Below is a small trained network, with its code and all its weights. Each question gives an input and a class and asks what happens when units are switched off, that is, made to give their printed mean instead of their output.

import numpy as np


def w(rows, s, z=0):
    codes = np.array(rows[::2]) - 128.0
    scale = np.full(codes.shape[1], s)
    scale[-1] = z or s
    return codes * scale


def f(y):
    return y / 2 * (1 + np.tanh(0.7978845608 * (y + 0.044715 * y**3)))


def log_softmax(a):
    a = a - a.max(-1, keepdims=True)
    return a - np.log(np.exp(a).sum(-1, keepdims=True))


def net(x, mask):
    res = np.array(x, float).reshape(1, 6) / 4 @ E
    y = f(res @ A[0][:, :-1].T + A[0][:, -1])
    res = res + np.where(mask, y, B[0][:, -1]) @ B[0][:, :-1]
    return log_softmax(res[-1] @ U[:, :-1].T + U[:, -1])


A, B = {}, {}
E = w([
[210,41,78,103,80],'x0',
[229,73,187,59,82],'x1',
[203,145,125,222,202],'x2',
[100,57,128,102,253],'x3',
[117,109,37,202,80],'x4',
[166,163,83,77,93],'x5',
],0.0073)
A[0] = w([
[92,75,95,187,110,7],'N0',
[166,106,187,203,251,108],'N1',
[124,130,193,205,117,85],'N2',
[209,132,135,233,61,81],'N3',
[76,216,80,224,68,172],'N4',
[233,206,152,54,159,171],'N5',
[55,123,191,77,116,237],'N6',
],0.019,0.0022)
B[0] = w([
[166,154,98,47,102,170],'N0',
[103,154,110,236,186,218],'N1',
[110,103,177,164,169,163],'N2',
[103,123,216,55,61,203],'N3',
[121,122,122,243,229,248],'N4',
[111,105,200,79,59,192],'N5',
[139,142,249,131,80,208],'N6',
],0.014,0.017)
U = w([
[148,54,171,120,87,193],'0',
[217,53,2,65,149,6],'1',
[114,80,125,239,210,189],'2',
],0.011,0.0019)

Each question gives the input, the list of numbers given to net, and the class t.
The units are the neurons (one row each of A and B). Each row of codes is followed by its name. A weight is (code - 128) times the scale printed after its matrix; where a second scale follows, it is the last column's (A, B and U).
mask holds one flag per neuron, in row order. A switched-off neuron (its flag False) gives its mean, the last column of its row in B, instead of its output. The means were averaged over made-up inputs and are rounded, as every weight is.
A unit's drop is (log p(t) with every unit on - log p(t) with that unit switched off) / (log p(t) with every unit on - log p(t) with every unit switched off).
unit that matters most: the unit with the biggest drop
k most important neurons: the k neurons with the biggest drops, biggest first
drop of u: that unit's drop, to one decimal
input [2,5,6,3,-7,3], class 0: unit that matters most : N5
input [5,-4,8,-7,-6,0], class 0: 2 most important neurons : N3; N5
input [-4,-3,-2,4,-4,3], class 0: 2 most important neurons : N4; N6
input [8,-8,-3,4,8,-3], class 1: 2 most important neurons : N0; N1
input [8,5,5,4,-6,2], class 0: 2 most important neurons : N5; N4
input [7,6,5,6,-7,4], class 0: 2 most important neurons : N5; N4
input [4,3,7,1,5,1], class 0: 2 most important neurons : N3; N4
input [1,8,-1,4,8,2], class 1: 2 most important neurons : N6; N5
input [8,-4,3,0,0,4], class 0: 2 most important neurons : N3; N4
input [-1,6,-5,7,3,-5], class 0: drop of N6 : 0.1
input [-2,0,-5,6,-8,3], class 0: drop of N6 : 0.0
input [7,0,-5,4,-3,-7], class 0: drop of N4 : 1.5
